124, 116, 103, 162, 97
109, 63, 164, 121, 107
91, 123, 127, 75, 145
->
63, 164
123, 127

172, 63, 189, 141
81, 141, 73, 105
172, 88, 191, 134
170, 92, 178, 154
122, 95, 132, 110
->
141, 73
88, 191

95, 157, 117, 143
112, 101, 135, 90
140, 132, 104, 195
109, 118, 141, 79
146, 152, 121, 167
->
101, 135
132, 104

135, 191, 133, 186, 140
76, 105, 53, 65, 125
122, 146, 98, 118, 102
->
105, 53
146, 98

103, 137, 131, 123
138, 106, 134, 121
64, 205, 116, 131
180, 62, 142, 78
111, 160, 125, 124
->
106, 134
205, 116

133, 101, 122, 115
124, 168, 149, 68
125, 111, 137, 162
145, 138, 125, 120
124, 127, 125, 129
->
168, 149
111, 137
---
69, 151, 104, 151, 129, 134
113, 141, 119, 108, 164, 115
105, 110, 136, 181, 130, 128
101, 140, 113, 133, 179, 152
->
129, 134, 69, 151, 104, 151
164, 115, 113, 141, 119, 108
130, 128, 105, 110, 136, 181
179, 152, 101, 140, 113, 133

116, 124, 150, 110, 196, 109, 107, 109
115, 137, 115, 126, 119, 153, 113, 164
132, 132, 130, 130, 127, 130, 124, 127
119, 157, 118, 140, 135, 159, 116, 118
93, 116, 161, 130, 160, 127, 108, 153
137, 124, 107, 113, 135, 136, 120, 141
154, 123, 111, 76, 143, 141, 117, 105
124, 81, 135, 119, 128, 104, 139, 153
170, 142, 79, 124, 97, 119, 152, 94
137, 137, 132, 125, 120, 133, 122, 131
144, 123, 140, 113, 130, 127, 116, 127
126, 146, 134, 105, 142, 138, 144, 89
->
107, 109, 116, 124, 150, 110, 196, 109
113, 164, 115, 137, 115, 126, 119, 153
124, 127, 132, 132, 130, 130, 127, 130
116, 118, 119, 157, 118, 140, 135, 159
108, 153, 93, 116, 161, 130, 160, 127
120, 141, 137, 124, 107, 113, 135, 136
117, 105, 154, 123, 111, 76, 143, 141
139, 153, 124, 81, 135, 119, 128, 104
152, 94, 170, 142, 79, 124, 97, 119
122, 131, 137, 137, 132, 125, 120, 133
116, 127, 144, 123, 140, 113, 130, 127
144, 89, 126, 146, 134, 105, 142, 138

115, 150, 127
137, 105, 148
174, 96, 152
124, 112, 171
159, 140, 130
147, 143, 143
104, 100, 117
141, 80, 100
169, 126, 98
114, 149, 115
125, 168, 63
->
150, 127, 115
105, 148, 137
96, 152, 174
112, 171, 124
140, 130, 159
143, 143, 147
100, 117, 104
80, 100, 141
126, 98, 169
149, 115, 114
168, 63, 125

110, 117, 128, 153, 157
121, 104, 168, 181, 173
148, 128, 128, 89, 128
136, 147, 128, 114, 104
150, 128, 128, 151, 118
128, 128, 154, 154, 177
117, 117, 129, 128, 114
107, 149, 144, 94, 193
128, 142, 133, 199, 165
172, 108, 102, 177, 90
128, 128, 166, 53, 153
->
153, 157, 110, 117, 128
181, 173, 121, 104, 168
89, 128, 148, 128, 128
114, 104, 136, 147, 128
151, 118, 150, 128, 128
154, 177, 128, 128, 154
128, 114, 117, 117, 129
94, 193, 107, 149, 144
199, 165, 128, 142, 133
177, 90, 172, 108, 102
53, 153, 128, 128, 166

127, 163, 106, 76, 158
66, 140, 158, 177, 173
94, 141, 98, 67, 131
111, 153, 100, 67, 145
->
76, 158, 127, 163, 106
177, 173, 66, 140, 158
67, 131, 94, 141, 98
67, 145, 111, 153, 100

166, 101, 134, 148, 158, 145, 57, 107
167, 104, 133, 148, 156, 145, 59, 108
187, 128, 130, 85, 192, 112, 134, 106
81, 123, 143, 167, 70, 145, 135, 160
->
57, 107, 166, 101, 134, 148, 158, 145
59, 108, 167, 104, 133, 148, 156, 145
134, 106, 187, 128, 130, 85, 192, 112
135, 160, 81, 123, 143, 167, 70, 145

110, 166, 130, 150, 162, 100
140, 183, 95, 124, 131, 63
114, 102, 183, 133, 136, 146
128, 111, 118, 95, 114, 152
141, 136, 127, 134, 129, 62
133, 161, 112, 122, 156, 61
83, 116, 89, 144, 142, 77
82, 127, 104, 147, 147, 72
113, 100, 71, 105, 135, 133
->
162, 100, 110, 166, 130, 150
131, 63, 140, 183, 95, 124
136, 146, 114, 102, 183, 133
114, 152, 128, 111, 118, 95
129, 62, 141, 136, 127, 134
156, 61, 133, 161, 112, 122
142, 77, 83, 116, 89, 144
147, 72, 82, 127, 104, 147
135, 133, 113, 100, 71, 105

82, 148, 125, 124, 74, 117, 106, 160, 57, 76, 136, 95, 94, 105, 103
85, 145, 125, 122, 80, 105, 120, 165, 57, 78, 137, 97, 108, 105, 135
->
105, 103, 82, 148, 125, 124, 74, 117, 106, 160, 57, 76, 136, 95, 94
105, 135, 85, 145, 125, 122, 80, 105, 120, 165, 57, 78, 137, 97, 108
---
200, 92, 115, 124, 170, 199, 121, 129, 104, 116, 181, 172, 91, 95, 178, 128
123, 150, 108, 108, 95, 62, 106, 140, 85, 91, 96, 92, 131, 153, 145, 162
->
128, 162
178, 145
95, 153
91, 131
172, 92
181, 96
116, 91
104, 85
129, 140
121, 106
199, 62
170, 95
124, 108
115, 108
92, 150
200, 123

107, 59, 133, 106, 87, 94, 113, 88, 87, 85, 86, 97
202, 159, 186, 118, 163, 131, 73, 164, 137, 86, 184, 116
->
97, 116
86, 184
85, 86
87, 137
88, 164
113, 73
94, 131
87, 163
106, 118
133, 186
59, 159
107, 202

158, 127, 126, 177, 104, 101, 140, 114, 83, 138, 119
131, 147, 126, 118, 146, 109, 128, 141, 112, 151, 99
104, 167, 131, 73, 128, 118, 105, 147, 101, 170, 133
140, 168, 92, 145, 142, 99, 97, 123, 157, 109, 130
134, 126, 142, 150, 109, 131, 115, 148, 103, 102, 129
145, 106, 133, 141, 112, 145, 105, 95, 131, 175, 147
113, 107, 141, 105, 159, 118, 143, 113, 163, 116, 140
->
119, 99, 133, 130, 129, 147, 140
138, 151, 170, 109, 102, 175, 116
83, 112, 101, 157, 103, 131, 163
114, 141, 147, 123, 148, 95, 113
140, 128, 105, 97, 115, 105, 143
101, 109, 118, 99, 131, 145, 118
104, 146, 128, 142, 109, 112, 159
177, 118, 73, 145, 150, 141, 105
126, 126, 131, 92, 142, 133, 141
127, 147, 167, 168, 126, 106, 107
158, 131, 104, 140, 134, 145, 113

108, 101, 117, 121, 133, 104, 106, 117, 145, 124, 117
128, 141, 114, 166, 134, 150, 115, 145, 147, 137, 141
125, 107, 53, 146, 121, 100, 138, 101, 139, 137, 110
153, 141, 121, 112, 130, 93, 144, 132, 127, 104, 140
162, 139, 121, 122, 151, 117, 131, 118, 131, 159, 150
153, 115, 98, 98, 146, 116, 109, 136, 127, 128, 87
127, 102, 163, 162, 113, 143, 101, 178, 143, 134, 137
131, 132, 142, 92, 128, 105, 117, 145, 121, 136, 132
->
117, 141, 110, 140, 150, 87, 137, 132
124, 137, 137, 104, 159, 128, 134, 136
145, 147, 139, 127, 131, 127, 143, 121
117, 145, 101, 132, 118, 136, 178, 145
106, 115, 138, 144, 131, 109, 101, 117
104, 150, 100, 93, 117, 116, 143, 105
133, 134, 121, 130, 151, 146, 113, 128
121, 166, 146, 112, 122, 98, 162, 92
117, 114, 53, 121, 121, 98, 163, 142
101, 141, 107, 141, 139, 115, 102, 132
108, 128, 125, 153, 162, 153, 127, 131

131, 107, 121, 132, 81, 65, 128
132, 88, 88, 136, 89, 60, 124
130, 111, 108, 131, 103, 159, 128
124, 116, 173, 119, 82, 144, 129
->
128, 124, 128, 129
65, 60, 159, 144
81, 89, 103, 82
132, 136, 131, 119
121, 88, 108, 173
107, 88, 111, 116
131, 132, 130, 124

160, 128, 148, 114, 83, 83, 108, 167, 78
184, 119, 125, 107, 109, 109, 115, 137, 109
183, 128, 163, 118, 103, 103, 113, 148, 87
160, 128, 148, 115, 83, 83, 108, 167, 78
182, 105, 119, 103, 93, 93, 123, 132, 74
162, 111, 178, 105, 112, 112, 106, 174, 69
->
78, 109, 87, 78, 74, 69
167, 137, 148, 167, 132, 174
108, 115, 113, 108, 123, 106
83, 109, 103, 83, 93, 112
83, 109, 103, 83, 93, 112
114, 107, 118, 115, 103, 105
148, 125, 163, 148, 119, 178
128, 119, 128, 128, 105, 111
160, 184, 183, 160, 182, 162
